Below is a small trained network, with its code and all its weights. Each question gives an input and a target symbol and asks what happens when units are switched off, that is, made to give their printed mean instead of their output.

import numpy as np


def w(rows, s, z=0):
    codes = np.array(rows[::2]) - 128.0
    scale = np.full(codes.shape[1], s)
    scale[-1] = z or s
    return codes * scale


def f(y):
    return y / 2 * (1 + np.tanh(0.7978845608 * (y + 0.044715 * y**3)))


def softmax(a):
    e = np.exp(a - a.max(-1, keepdims=True))
    return e / e.sum(-1, keepdims=True)


def log_softmax(a):
    a = a - a.max(-1, keepdims=True)
    return a - np.log(np.exp(a).sum(-1, keepdims=True))


def net(x, mask):
    ids = ['βδζημξστφψ'.index(c) for c in x.split()]
    T = len(ids)
    res = E[ids] + P[:T]
    r = res
    for j in range(3):
        rows = slice(3 * j, 3 * j + 3)
        q, k, v = (r @ M[0][rows].T for M in (Q, K, V))
        z = softmax(np.where(np.tri(T) > 0, q @ k.T / 3**0.5, -1e9)) @ v
        o = O[0][rows]
        res = res + np.where(mask[j], z, o[:, -1]) @ o[:, :-1]
    y = f(res @ A[0][:, :-1].T + A[0][:, -1])
    res = res + np.where(mask[3:27], y, B[0][:, -1]) @ B[0][:, :-1]
    return log_softmax(res[-1] @ U[:, :-1].T + U[:, -1])


Q, K, V, O, A, B = {}, {}, {}, {}, {}, {}
E = w([
[110,104,151],'β',
[108,102,128],'δ',
[253,73,68],'ζ',
[118,82,58],'η',
[154,124,114],'μ',
[106,107,140],'ξ',
[149,100,162],'σ',
[154,105,171],'τ',
[143,58,89],'φ',
[99,103,123],'ψ',
],0.014)
P = w([
[47,31,104],'0',
[170,46,175],'1',
[130,76,176],'2',
[128,56,132],'3',
[154,245,81],'4',
[78,179,32],'5',
[153,167,118],'6',
[132,141,118],'7',
[182,53,202],'8',
[152,142,83],'9',
[157,138,96],'10',
[177,212,69],'11',
[179,139,106],'12',
[190,150,120],'13',
],0.013)
Q[0] = w([
[185,169,218],'H1',
[111,90,161],'H1',
[51,137,80],'H1',
[81,175,109],'H2',
[140,122,62],'H2',
[205,40,150],'H2',
[149,145,146],'H3',
[125,193,72],'H3',
[96,2,126],'H3',
],0.012)
K[0] = w([
[248,209,200],'H1',
[34,178,229],'H1',
[161,210,137],'H1',
[163,18,118],'H2',
[106,128,198],'H2',
[123,15,70],'H2',
[148,126,58],'H3',
[182,96,255],'H3',
[77,186,63],'H3',
],0.0088)
V[0] = w([
[87,134,124],'H1',
[77,112,129],'H1',
[115,131,125],'H1',
[142,164,108],'H2',
[163,166,63],'H2',
[107,145,204],'H2',
[49,104,61],'H3',
[171,73,96],'H3',
[3,112,192],'H3',
],0.018)
O[0] = w([
[234,189,152,108],'H1',
[170,92,200,141],'H1',
[132,140,183,121],'H1',
[125,134,72,76],'H2',
[167,129,1,97],'H2',
[172,96,92,58],'H2',
[83,236,22,183],'H3',
[67,112,113,246],'H3',
[161,197,213,91],'H3',
],0.0071,0.011)
A[0] = w([
[134,80,63,83],'N1',
[113,202,92,65],'N2',
[138,185,119,196],'N3',
[148,79,97,173],'N4',
[243,167,156,254],'N5',
[107,191,102,158],'N6',
[95,15,186,142],'N7',
[50,149,137,200],'N8',
[190,218,91,158],'N9',
[67,81,83,78],'N10',
[79,117,189,134],'N11',
[54,126,146,89],'N12',
[217,145,130,211],'N13',
[108,102,124,199],'N14',
[139,180,83,79],'N15',
[102,116,157,89],'N16',
[97,36,60,173],'N17',
[112,177,190,157],'N18',
[149,92,169,123],'N19',
[117,102,155,150],'N20',
[213,139,114,137],'N21',
[126,150,144,100],'N22',
[101,113,166,104],'N23',
[106,157,129,142],'N24',
],0.011,0.0045)
B[0] = w([
[171,131,182,183],'N1',
[232,113,117,133],'N2',
[193,185,83,140],'N3',
[163,193,88,171],'N4',
[3,208,144,144],'N5',
[113,100,61,146],'N6',
[62,122,86,174],'N7',
[150,122,52,183],'N8',
[121,88,78,133],'N9',
[146,190,140,197],'N10',
[61,133,110,151],'N11',
[89,174,109,153],'N12',
[38,161,101,132],'N13',
[155,126,108,164],'N14',
[232,130,130,128],'N15',
[114,91,118,130],'N16',
[157,97,144,248],'N17',
[136,138,97,158],'N18',
[56,66,122,130],'N19',
[67,54,114,137],'N20',
[20,141,182,126],'N21',
[110,106,146,127],'N22',
[153,40,132,134],'N23',
[164,112,89,137],'N24',
],0.0051,0.014)
U = w([
[144,164,255,110],'β',
[21,185,123,165],'δ',
[151,196,220,100],'ζ',
[149,185,233,97],'η',
[183,230,111,57],'μ',
[175,99,184,208],'ξ',
[100,41,245,92],'σ',
[98,69,243,103],'τ',
[158,215,209,97],'φ',
[55,10,64,10],'ψ',
],0.0058,0.011)

Each question gives the input, a string of symbols that net reads in full, and the target symbol t.
The units are the heads (3 rows each of Q, K, V and O) and the neurons (one row each of A and B). Each row of codes is followed by its name. A weight is (code - 128) times the scale printed after its matrix; where a second scale follows, it is the last column's (O, A, B and U).
mask holds one flag per unit, heads first, then neurons. A switched-off unit (its flag False) gives its mean, the last column of its rows in O or B, instead of its output. The means were averaged over made-up inputs and are rounded, as every weight is.
A unit's drop is (log p(t) with every unit on - log p(t) with that unit switched off) / (log p(t) with every unit on - log p(t) with every unit switched off).
The circuit of an input: a set's keep is (log p(t) with only the set's units on - log p(t) with every unit switched off) / (log p(t) with every unit on - log p(t) with every unit switched off). Starting from the 12 units with the biggest drops (on a tie, the unit counted first), units are removed one at a time, each time the one whose removal leaves the highest keep (on an exact tie, the one counted first), for as long as the keep stays at least 0.8.
units of the circuit, in order: the units of the circuit, biggest drop first
unit that matters most: the unit with the biggest drop
k most important neurons: the k neurons with the biggest drops, biggest first
heads that matter: for each layer, one digit per head in row order, 1 if its drop is at least 0.15 and else 0, layers parted by /
drop when u is switched off: that unit's drop, to one decimal
input η η φ ζ ψ η ξ η σ, target δ: units of the circuit, in order => H3
input φ σ β β τ ζ φ ζ ζ, target ψ: heads that matter => 001
input σ ψ β φ ξ ζ ψ ζ τ, target ψ: heads that matter => 001
input ζ φ β τ, target ψ: units of the circuit, in order => H3; N7
input ψ δ τ ζ, target δ: units of the circuit, in order => H3; N5; N13
input φ φ ζ τ, target δ: units of the circuit, in order => H3; N17
input ζ τ ψ δ σ η ζ φ σ, target μ: heads that matter => 011
input ζ ζ ζ, target ψ: heads that matter => 101
input η η η η ζ δ, target μ: 2 most important neurons => N2; N15
input μ τ δ η δ η ξ μ τ, target μ: heads that matter => 011
input ζ ζ τ μ φ ζ ζ β η, target ψ: 2 most important neurons => N7; N17
input ζ ζ β, target ψ: drop when H3 is switched off => 0.3
input ζ ξ φ, target ψ: drop when H3 is switched off => 0.3
input η ψ σ β ζ η δ ζ η, target μ: drop when N22 is switched off => 0.0
input ζ ζ μ η η φ η ψ σ, target δ: unit that matters most => H1
input ζ φ δ η ξ ζ ζ η φ, target ψ: heads that matter => 001
